Below are the code and all the weights of a small trained network. Each question names an input and a target symbol and asks about switching units off, where a switched-off unit gives its printed mean instead of its output.

import numpy as np


def w(rows, s, z=0):
    codes = np.array(rows[::2]) - 128.0
    scale = np.full(codes.shape[1], s)
    scale[-1] = z or s
    return codes * scale


def f(y):
    return np.maximum(y, 0)


def softmax(a):
    e = np.exp(a - a.max(-1, keepdims=True))
    return e / e.sum(-1, keepdims=True)


def log_softmax(a):
    a = a - a.max(-1, keepdims=True)
    return a - np.log(np.exp(a).sum(-1, keepdims=True))


def net(x, mask):
    ids = ['ΓΘΞΠΦΩαβζηλμστψ'.index(c) for c in x.split()]
    T = len(ids)
    res = E[ids] + P[:T]
    r = res
    for j in range(3):
        rows = slice(2 * j, 2 * j + 2)
        q, k, v = (r @ M[0][rows].T for M in (Q, K, V))
        z = softmax(np.where(np.tri(T) > 0, q @ k.T / 2**0.5, -1e9)) @ v
        o = O[0][rows]
        res = res + np.where(mask[j], z, o[:, -1]) @ o[:, :-1]
    y = f(res @ A[0][:, :-1].T + A[0][:, -1])
    res = res + np.where(mask[3:15], y, B[0][:, -1]) @ B[0][:, :-1]
    return log_softmax(res[-1] @ U[:, :-1].T + U[:, -1])


Q, K, V, O, A, B = {}, {}, {}, {}, {}, {}
E = w([
[137,32,138,46,27],'Γ',
[219,158,71,151,121],'Θ',
[97,76,142,49,174],'Ξ',
[129,24,145,39,26],'Π',
[197,81,120,104,72],'Φ',
[124,131,6,143,21],'Ω',
[147,6,178,17,15],'α',
[203,26,198,56,105],'β',
[166,76,114,97,70],'ζ',
[173,105,81,115,69],'η',
[158,144,22,145,54],'λ',
[38,100,3,78,10],'μ',
[227,90,149,122,131],'σ',
[178,129,48,137,50],'τ',
[67,29,111,21,15],'ψ',
],0.004)
P = w([
[233,248,246,246,121],'0',
[12,53,43,6,2],'1',
[59,37,30,5,3],'2',
[116,24,28,11,4],'3',
[132,29,14,26,36],'4',
[167,20,16,33,43],'5',
[187,21,16,43,59],'6',
[206,20,18,46,66],'7',
[198,9,13,38,62],'8',
[209,8,12,39,70],'9',
[223,10,19,45,79],'10',
],0.0036)
Q[0] = w([
[243,5,9,6,5],'H1',
[235,16,11,16,1],'H1',
[250,12,30,19,25],'H2',
[6,247,245,250,251],'H2',
[246,10,12,19,23],'H3',
[246,6,5,18,30],'H3',
],0.0038)
K[0] = w([
[247,236,247,241,237],'H1',
[238,229,250,234,248],'H1',
[217,242,230,246,217],'H2',
[18,8,6,11,20],'H2',
[226,242,237,253,225],'H3',
[234,249,243,244,215],'H3',
],0.0039)
V[0] = w([
[61,183,6,125,26],'H1',
[89,50,231,57,26],'H1',
[112,227,7,218,83],'H2',
[168,36,252,58,219],'H2',
[214,244,56,241,244],'H3',
[25,103,10,54,6],'H3',
],0.0039)
O[0] = w([
[4,15,252,252,55,170],'H1',
[149,252,231,50,8,242],'H1',
[4,5,210,251,204,214],'H2',
[252,250,7,4,155,2],'H2',
[188,4,4,192,251,106],'H3',
[3,144,253,252,6,125],'H3',
],0.0038,0.00058)
A[0] = w([
[201,81,5,35,197,162],'N1',
[204,30,6,92,217,173],'N2',
[226,242,58,14,26,155],'N3',
[76,180,240,132,3,245],'N4',
[177,17,13,94,228,192],'N5',
[81,31,242,243,11,253],'N6',
[221,239,32,12,47,163],'N7',
[173,10,22,177,216,192],'N8',
[214,231,17,14,57,160],'N9',
[146,6,73,222,209,215],'N10',
[169,18,24,172,219,197],'N11',
[141,221,37,53,158,139],'N12',
],0.0038,0.0037)
B[0] = w([
[241,116,38,13,247,221],'N1',
[180,16,16,56,244,224],'N2',
[235,253,229,19,73,221],'N3',
[18,250,247,245,3,222],'N4',
[155,9,2,74,249,232],'N5',
[2,26,250,250,1,254],'N6',
[244,247,212,14,117,226],'N7',
[44,2,2,186,233,213],'N8',
[246,244,194,9,137,225],'N9',
[12,4,13,230,188,205],'N10',
[51,2,2,191,239,212],'N11',
[237,220,213,28,238,154],'N12',
],0.0037,0.0046)
U = w([
[130,212,196,131,72,108],'Γ',
[97,18,6,157,255,2],'Θ',
[114,164,139,109,162,21],'Ξ',
[129,233,213,134,61,124],'Π',
[140,122,101,99,145,111],'Φ',
[31,49,163,247,82,183],'Ω',
[151,248,215,117,73,56],'α',
[242,251,145,28,190,95],'β',
[126,129,129,116,112,167],'ζ',
[94,79,99,152,128,170],'η',
[38,41,104,220,152,149],'λ',
[24,116,245,246,41,173],'μ',
[203,130,52,64,249,43],'σ',
[82,63,95,198,139,144],'τ',
[67,221,233,169,32,199],'ψ',
],0.0037,0.0026)

Each question gives the input, a string of symbols that net reads in full, and the target symbol t.
The units are the heads (2 rows each of Q, K, V and O) and the neurons (one row each of A and B). Each row of codes is followed by its name. A weight is (code - 128) times the scale printed after its matrix; where a second scale follows, it is the last column's (O, A, B and U).
mask holds one flag per unit, heads first, then neurons. A switched-off unit (its flag False) gives its mean, the last column of its rows in O or B, instead of its output. The means were averaged over made-up inputs and are rounded, as every weight is.
A unit's drop is (log p(t) with every unit on - log p(t) with that unit switched off) / (log p(t) with every unit on - log p(t) with every unit switched off).
unit that matters most: the unit with the biggest drop
heads that matter: for each layer, one digit per head in row order, 1 if its drop is at least 0.15 and else 0, layers parted by /
drop of u: that unit's drop, to one decimal
input σ Θ β μ, target σ: unit that matters most	H3
input σ Ω Θ ψ μ β Φ Π σ Π, target σ: heads that matter	111
input β Φ τ Φ Θ σ β ψ, target β: heads that matter	110
input Θ λ Θ ζ η, target Θ: heads that matter	101
input β λ μ β Θ Ω, target β: heads that matter	110
input Θ ζ Θ Γ, target Θ: heads that matter	101
input β Π σ μ η Θ α, target β: heads that matter	110
input Ξ Φ Γ η, target β: heads that matter	110
input σ Θ λ, target σ: heads that matter	101
input Θ β Θ Ω, target Θ: heads that matter	101
input Θ τ β β η α μ ζ, target Θ: drop of H1	0.2
input μ Π β α, target μ: drop of H3	0.3
input β Φ Γ Φ, target β: drop of H1	0.2
input μ Θ Θ ψ, target μ: unit that matters most	H3
